Below are the code and all the weights of a small trained network. Each question names an input and a class and asks about switching units off, where a switched-off unit gives its printed mean instead of its output.

import numpy as np


def w(rows, s, z=0):
    codes = np.array(rows[::2]) - 128.0
    scale = np.full(codes.shape[1], s)
    scale[-1] = z or s
    return codes * scale


def norm(h):
    return h / np.sqrt((h * h).mean(-1, keepdims=True) + 1e-5)


def f(y):
    return y / 2 * (1 + np.tanh(0.7978845608 * (y + 0.044715 * y**3)))


def log_softmax(a):
    a = a - a.max(-1, keepdims=True)
    return a - np.log(np.exp(a).sum(-1, keepdims=True))


def net(x, mask):
    res = np.array(x, float).reshape(1, 4) / 4 @ E
    u = 0
    for l in range(2):
        y = f(norm(res) @ A[l][:, :-1].T + A[l][:, -1])
        res = res + np.where(mask[u : u + 8], y, B[l][:, -1]) @ B[l][:, :-1]
        u += 8
    return log_softmax(norm(res)[-1] @ U[:, :-1].T + U[:, -1])


A, B = {}, {}
E = w([
[39,199,58,140,156,76,174,114,177,126],'x0',
[98,183,148,248,112,150,74,116,112,119],'x1',
[110,124,190,163,153,111,152,182,67,45],'x2',
[143,129,107,126,12,132,168,45,92,85],'x3',
],0.011)
A[0] = w([
[156,112,174,187,81,168,28,18,4,45,149],'L0N0',
[44,232,56,225,1,66,220,26,79,2,66],'L0N1',
[163,174,178,216,201,203,152,204,56,78,122],'L0N2',
[201,200,238,197,133,201,71,231,45,111,2],'L0N3',
[203,170,189,19,51,123,93,95,165,125,86],'L0N4',
[143,75,156,25,152,148,237,139,94,51,127],'L0N5',
[143,137,139,59,205,80,244,78,135,82,22],'L0N6',
[203,179,62,145,137,146,171,26,151,191,93],'L0N7',
],0.006,0.0062)
B[0] = w([
[168,33,123,98,154,166,110,205,69,122,230],'L0N0',
[40,170,169,82,121,70,123,85,244,133,253],'L0N1',
[131,183,104,175,82,116,46,80,143,210,188],'L0N2',
[145,111,169,94,150,74,89,86,52,128,173],'L0N3',
[155,124,121,76,95,142,177,133,99,136,167],'L0N4',
[123,114,72,181,131,136,159,167,87,116,196],'L0N5',
[137,189,129,91,147,133,90,168,64,132,142],'L0N6',
[150,150,157,193,125,116,80,101,121,122,161],'L0N7',
],0.011,0.0078)
A[1] = w([
[151,100,78,50,73,146,111,88,148,166,80],'L1N0',
[93,63,188,158,210,144,111,178,168,138,146],'L1N1',
[177,123,61,136,72,161,171,46,153,182,1],'L1N2',
[100,63,254,209,150,136,14,145,98,66,25],'L1N3',
[112,124,190,112,30,91,206,105,56,76,108],'L1N4',
[135,151,154,236,36,141,140,134,101,77,102],'L1N5',
[134,130,166,138,83,158,71,71,131,134,113],'L1N6',
[143,141,105,41,69,156,127,95,233,159,79],'L1N7',
],0.0089,0.0058)
B[1] = w([
[170,76,152,199,85,87,120,135,44,151,201],'L1N0',
[127,156,160,154,6,149,127,42,110,89,216],'L1N1',
[157,185,162,137,132,96,65,120,47,192,155],'L1N2',
[199,207,122,197,148,22,62,83,76,202,253],'L1N3',
[123,163,136,129,150,176,129,106,254,167,198],'L1N4',
[150,89,190,82,76,126,122,106,117,226,138],'L1N5',
[156,127,35,123,232,85,180,186,65,126,195],'L1N6',
[128,186,186,200,129,135,66,119,85,95,231],'L1N7',
],0.01,0.0055)
U = w([
[91,120,67,92,182,117,199,181,117,75,1],'0',
[29,180,137,163,108,108,101,76,240,125,219],'1',
[188,6,133,86,72,194,174,145,97,126,96],'2',
[179,132,148,182,98,97,28,97,45,180,208],'3',
],0.015,0.0025)

Each question gives the input, the list of numbers given to net, and the class t.
The units are the neurons (one row each of A and B). Each row of codes is followed by its name. A weight is (code - 128) times the scale printed after its matrix; where a second scale follows, it is the last column's (A, B and U).
mask holds one flag per neuron, layer by layer. A switched-off neuron (its flag False) gives its mean, the last column of its row in B, instead of its output. The means were averaged over made-up inputs and are rounded, as every weight is.
A unit's drop is (log p(t) with every unit on - log p(t) with that unit switched off) / (log p(t) with every unit on - log p(t) with every unit switched off).
The circuit of an input: a set's keep is (log p(t) with only the set's units on - log p(t) with every unit switched off) / (log p(t) with every unit on - log p(t) with every unit switched off). Starting from the 12 units with the biggest drops (on a tie, the unit counted first), units are removed one at a time, each time the one whose removal leaves the highest keep (on an exact tie, the one counted first), for as long as the keep stays at least 0.8.
circuit, biggest first: the units of the circuit, biggest drop first
most important unit: the unit with the biggest drop
top k neurons: the k neurons with the biggest drops, biggest first
k most important neurons of layer l: the k neurons of layer l with the biggest drops, biggest first
drop of u: that unit's drop, to one decimal
input [1,-7,1,-4], class 0: most important unit => L0N0
input [5,-6,-3,-3], class 0: top 3 neurons => L0N1; L0N2; L1N3
input [7,-5,0,-5], class 0: circuit, biggest first => L0N1; L1N3
input [1,-4,1,-5], class 0: top 2 neurons => L0N1; L1N3
input [0,-6,3,8], class 1: top 3 neurons => L1N4; L0N1; L1N6
input [2,-3,2,-4], class 0: top 3 neurons => L0N1; L1N3; L0N6
input [1,-3,-1,4], class 1: top 3 neurons => L0N1; L1N4; L0N2
input [2,7,0,-1], class 1: top 2 neurons => L0N1; L1N0
input [6,-6,-5,4], class 3: top 2 neurons => L1N0; L1N2
input [1,6,-4,-5], class 1: 2 most important neurons of layer 0 => L0N0; L0N3
input [3,-6,0,3], class 0: 2 most important neurons of layer 0 => L0N5; L0N6
input [3,-6,4,6], class 1: top 2 neurons => L0N1; L1N4
input [-5,-6,-2,-1], class 2: top 2 neurons => L0N2; L0N1
input [2,7,6,5], class 1: circuit, biggest first => L0N1
input [0,6,-8,-7], class 1: 2 most important neurons of layer 0 => L0N0; L0N3
input [-6,-1,0,8], class 2: drop of L1N3 => 0.0
input [1,0,6,7], class 1: drop of L0N1 => 0.8
input [1,-8,8,6], class 0: drop of L0N6 => 0.1
input [-2,-3,3,8], class 2: drop of L0N0 => 1.3
input [3,-4,-2,5], class 1: most important neuron of layer 0 => L0N1
